Below are the code and all the weights of a small trained network. Each question names an input and a target symbol and asks about switching units off, where a switched-off unit gives its printed mean instead of its output.

import numpy as np


def w(rows, s, z=0):
    codes = np.array(rows[::2]) - 128.0
    scale = np.full(codes.shape[1], s)
    scale[-1] = z or s
    return codes * scale


def norm(h):
    return h / np.sqrt((h * h).mean(-1, keepdims=True) + 1e-5)


def f(y):
    return y / 2 * (1 + np.tanh(0.7978845608 * (y + 0.044715 * y**3)))


def softmax(a):
    e = np.exp(a - a.max(-1, keepdims=True))
    return e / e.sum(-1, keepdims=True)


def log_softmax(a):
    a = a - a.max(-1, keepdims=True)
    return a - np.log(np.exp(a).sum(-1, keepdims=True))


def net(x, mask):
    ids = ['αβγεζηθλμξπστφψω'.index(c) for c in x.split()]
    T = len(ids)
    res = E[ids] + P[:T]
    u = 0
    for l in range(2):
        q, k, v = (norm(res) @ M[l].T for M in (Q, K, V))
        z = softmax(np.where(np.tri(T) > 0, q @ k.T / 4**0.5, -1e9)) @ v
        res = res + np.where(mask[u], z, O[l][:, -1]) @ O[l][:, :-1]
        u += 1
        y = f(norm(res) @ A[l][:, :-1].T + A[l][:, -1])
        res = res + np.where(mask[u : u + 16], y, B[l][:, -1]) @ B[l][:, :-1]
        u += 16
    return log_softmax(norm(res)[-1] @ U[:, :-1].T + U[:, -1])


Q, K, V, O, A, B = {}, {}, {}, {}, {}, {}
E = w([
[177,112,113,141],'α',
[135,156,103,107],'β',
[228,117,151,77],'γ',
[253,126,143,64],'ε',
[97,97,141,94],'ζ',
[71,127,73,143],'η',
[138,89,159,74],'θ',
[53,113,117,177],'λ',
[162,136,103,164],'μ',
[159,126,155,143],'ξ',
[136,109,137,168],'π',
[145,99,133,48],'σ',
[126,110,140,204],'τ',
[226,115,91,137],'φ',
[112,114,102,187],'ψ',
[48,141,136,120],'ω',
],0.023)
P = w([
[126,146,129,148],'0',
[102,134,145,100],'1',
[167,89,126,148],'2',
[176,234,6,87],'3',
[119,141,160,104],'4',
[124,60,92,132],'5',
[133,252,50,150],'6',
[119,143,160,103],'7',
[137,92,128,143],'8',
],0.031)
Q[0] = w([
[132,85,77,213],'L0H1',
[152,255,51,134],'L0H1',
[217,152,210,197],'L0H1',
[46,168,188,196],'L0H1',
],0.053)
K[0] = w([
[145,72,64,215],'L0H1',
[164,254,75,137],'L0H1',
[223,159,233,189],'L0H1',
[4,176,178,193],'L0H1',
],0.049)
V[0] = w([
[163,154,90,213],'L0H1',
[172,58,145,122],'L0H1',
[112,197,94,166],'L0H1',
[167,177,2,97],'L0H1',
],0.016)
O[0] = w([
[139,147,64,188,104],'L0H1',
[162,54,121,104,90],'L0H1',
[112,192,98,179,153],'L0H1',
[253,153,13,41,255],'L0H1',
],0.015,0.0063)
A[0] = w([
[202,105,71,203,99],'L0N1',
[40,91,125,88,1],'L0N2',
[89,221,168,80,151],'L0N3',
[150,143,155,124,114],'L0N4',
[198,73,163,109,65],'L0N5',
[79,128,234,100,74],'L0N6',
[135,28,169,169,161],'L0N7',
[141,70,105,186,98],'L0N8',
[135,125,129,137,120],'L0N9',
[151,190,224,37,96],'L0N10',
[191,119,230,60,86],'L0N11',
[85,108,101,151,93],'L0N12',
[97,5,75,135,154],'L0N13',
[175,131,187,141,154],'L0N14',
[182,80,174,154,172],'L0N15',
[38,74,117,179,17],'L0N16',
],0.032,0.0099)
B[0] = w([
[146,75,173,23,234],'L0N1',
[158,60,140,209,170],'L0N2',
[188,69,141,2,238],'L0N3',
[118,112,141,117,132],'L0N4',
[147,167,173,194,188],'L0N5',
[219,87,224,29,247],'L0N6',
[35,79,155,121,229],'L0N7',
[88,140,174,110,155],'L0N8',
[118,126,131,127,125],'L0N9',
[114,143,96,8,228],'L0N10',
[45,165,85,54,223],'L0N11',
[124,100,112,97,141],'L0N12',
[161,62,61,178,228],'L0N13',
[130,111,165,95,155],'L0N14',
[99,80,148,123,191],'L0N15',
[104,231,150,190,184],'L0N16',
],0.059,0.015)
Q[1] = w([
[220,232,50,74],'L1H1',
[193,145,112,115],'L1H1',
[243,250,63,201],'L1H1',
[147,233,72,84],'L1H1',
],0.021)
K[1] = w([
[108,19,23,203],'L1H1',
[103,75,108,115],'L1H1',
[72,124,169,252],'L1H1',
[142,71,41,237],'L1H1',
],0.022)
V[1] = w([
[206,175,186,182],'L1H1',
[158,157,2,50],'L1H1',
[95,48,113,79],'L1H1',
[43,203,105,165],'L1H1',
],0.033)
O[1] = w([
[231,91,171,133,73],'L1H1',
[133,182,18,187,203],'L1H1',
[47,174,136,178,218],'L1H1',
[115,80,71,5,3],'L1H1',
],0.032,0.035)
A[1] = w([
[112,56,173,184,138],'L1N1',
[219,61,122,90,138],'L1N2',
[42,37,104,156,7],'L1N3',
[165,125,88,153,125],'L1N4',
[87,35,131,167,169],'L1N5',
[124,96,228,130,97],'L1N6',
[119,37,55,148,129],'L1N7',
[253,175,78,137,69],'L1N8',
[60,64,189,113,128],'L1N9',
[113,141,166,162,107],'L1N10',
[199,116,87,108,62],'L1N11',
[153,101,160,167,80],'L1N12',
[162,54,131,144,161],'L1N13',
[65,13,153,130,170],'L1N14',
[111,158,181,110,78],'L1N15',
[56,51,128,106,105],'L1N16',
],0.04,0.019)
B[1] = w([
[33,100,85,174,215],'L1N1',
[208,141,58,98,186],'L1N2',
[19,88,16,158,185],'L1N3',
[113,153,180,150,152],'L1N4',
[106,31,62,179,224],'L1N5',
[131,243,160,16,218],'L1N6',
[108,116,238,184,177],'L1N7',
[179,36,164,237,165],'L1N8',
[153,109,174,254,251],'L1N9',
[133,116,78,133,172],'L1N10',
[103,55,95,120,135],'L1N11',
[113,53,121,156,149],'L1N12',
[17,134,104,196,169],'L1N13',
[172,65,67,170,253],'L1N14',
[58,80,113,127,172],'L1N15',
[157,96,72,54,209],'L1N16',
],0.08,0.02)
U = w([
[200,193,156,120,253],'α',
[54,100,145,88,13],'β',
[73,77,150,153,148],'γ',
[151,224,51,169,170],'ε',
[206,139,160,204,226],'ζ',
[111,161,40,75,155],'η',
[81,127,173,158,171],'θ',
[102,82,9,156,115],'λ',
[227,135,9,138,72],'μ',
[61,165,114,112,76],'ξ',
[98,68,249,105,17],'π',
[165,69,162,99,74],'σ',
[87,168,211,129,138],'τ',
[153,59,135,111,24],'φ',
[121,66,141,88,49],'ψ',
[88,178,156,121,147],'ω',
],0.016,0.0047)

Each question gives the input, a string of symbols that net reads in full, and the target symbol t.
The units are the heads (4 rows each of Q, K, V and O) and the neurons (one row each of A and B). Each row of codes is followed by its name. A weight is (code - 128) times the scale printed after its matrix; where a second scale follows, it is the last column's (O, A, B and U).
mask holds one flag per unit, layer by layer, with each layer's heads first. A switched-off unit (its flag False) gives its mean, the last column of its rows in O or B, instead of its output. The means were averaged over made-up inputs and are rounded, as every weight is.
A unit's drop is (log p(t) with every unit on - log p(t) with that unit switched off) / (log p(t) with every unit on - log p(t) with every unit switched off).
unit that matters most: the unit with the biggest drop
k most important neurons: the k neurons with the biggest drops, biggest first
k most important neurons of layer l: the k neurons of layer l with the biggest drops, biggest first
input ω β α ω, target τ: 2 most important neurons of layer 0	[L0N13 L0N7]
input ω β ζ η, target π: unit that matters most	L0N7
input ω σ η φ φ θ λ, target γ: 2 most important neurons	[L0N1 L0N7]
input β η β ω β β η, target ζ: 2 most important neurons	[L0N7 L0N11]
input β β β ω α μ β θ β, target ζ: 2 most important neurons of layer 0	[L0N7 L0N1]
input ω ω β β, target ζ: 2 most important neurons	[L0N7 L0N11]
input θ μ η η, target ε: 3 most important neurons	[L0N6 L0N13 L0N3]
input ζ τ θ η, target γ: 2 most important neurons of layer 1	[L1N6 L1N2]
input τ σ ε ω ω λ α, target μ: 4 most important neurons	[L0N16 L0N7 L0N6 L1N2]
input η α ω ε, target α: 2 most important neurons	[L0N10 L0N15]
input β β α φ β α β, target τ: 3 most important neurons	[L0N13 L0N7 L0N5]
input π β ζ γ β β π, target ζ: 2 most important neurons	[L0N7 L0N11]
input φ ω μ α β σ μ, target η: 2 most important neurons	[L0N6 L0N1]
input β β τ λ ω ω η, target α: 2 most important neurons	[L0N7 L0N13]
input β α β π, target ζ: unit that matters most	L0N6
input α α β ζ, target ζ: 4 most important neurons of layer 0	[L0N6 L0N11 L0N7 L0N5]
input β ξ β σ, target ζ: 4 most important neurons of layer 0	[L0N7 L0N11 L0N6 L0N5]
input σ β β α, target ζ: 2 most important neurons	[L0N11 L0N7]
input γ η ξ φ μ, target ζ: 4 most important neurons of layer 0	[L0N11 L0N7 L0N6 L0N15]
input α ω λ β, target μ: unit that matters most	L0N16
input σ β μ ξ ω λ β, target μ: 3 most important neurons	[L0N16 L0N7 L0N6]
input ω ζ τ φ π ζ ζ, target π: 3 most important neurons of layer 0	[L0N7 L0N13 L0N6]
input τ β η ω, target ε: 3 most important neurons of layer 0	[L0N6 L0N13 L0N7]
input α β θ γ η, target μ: 2 most important neurons of layer 0	[L0N3 L0N11]
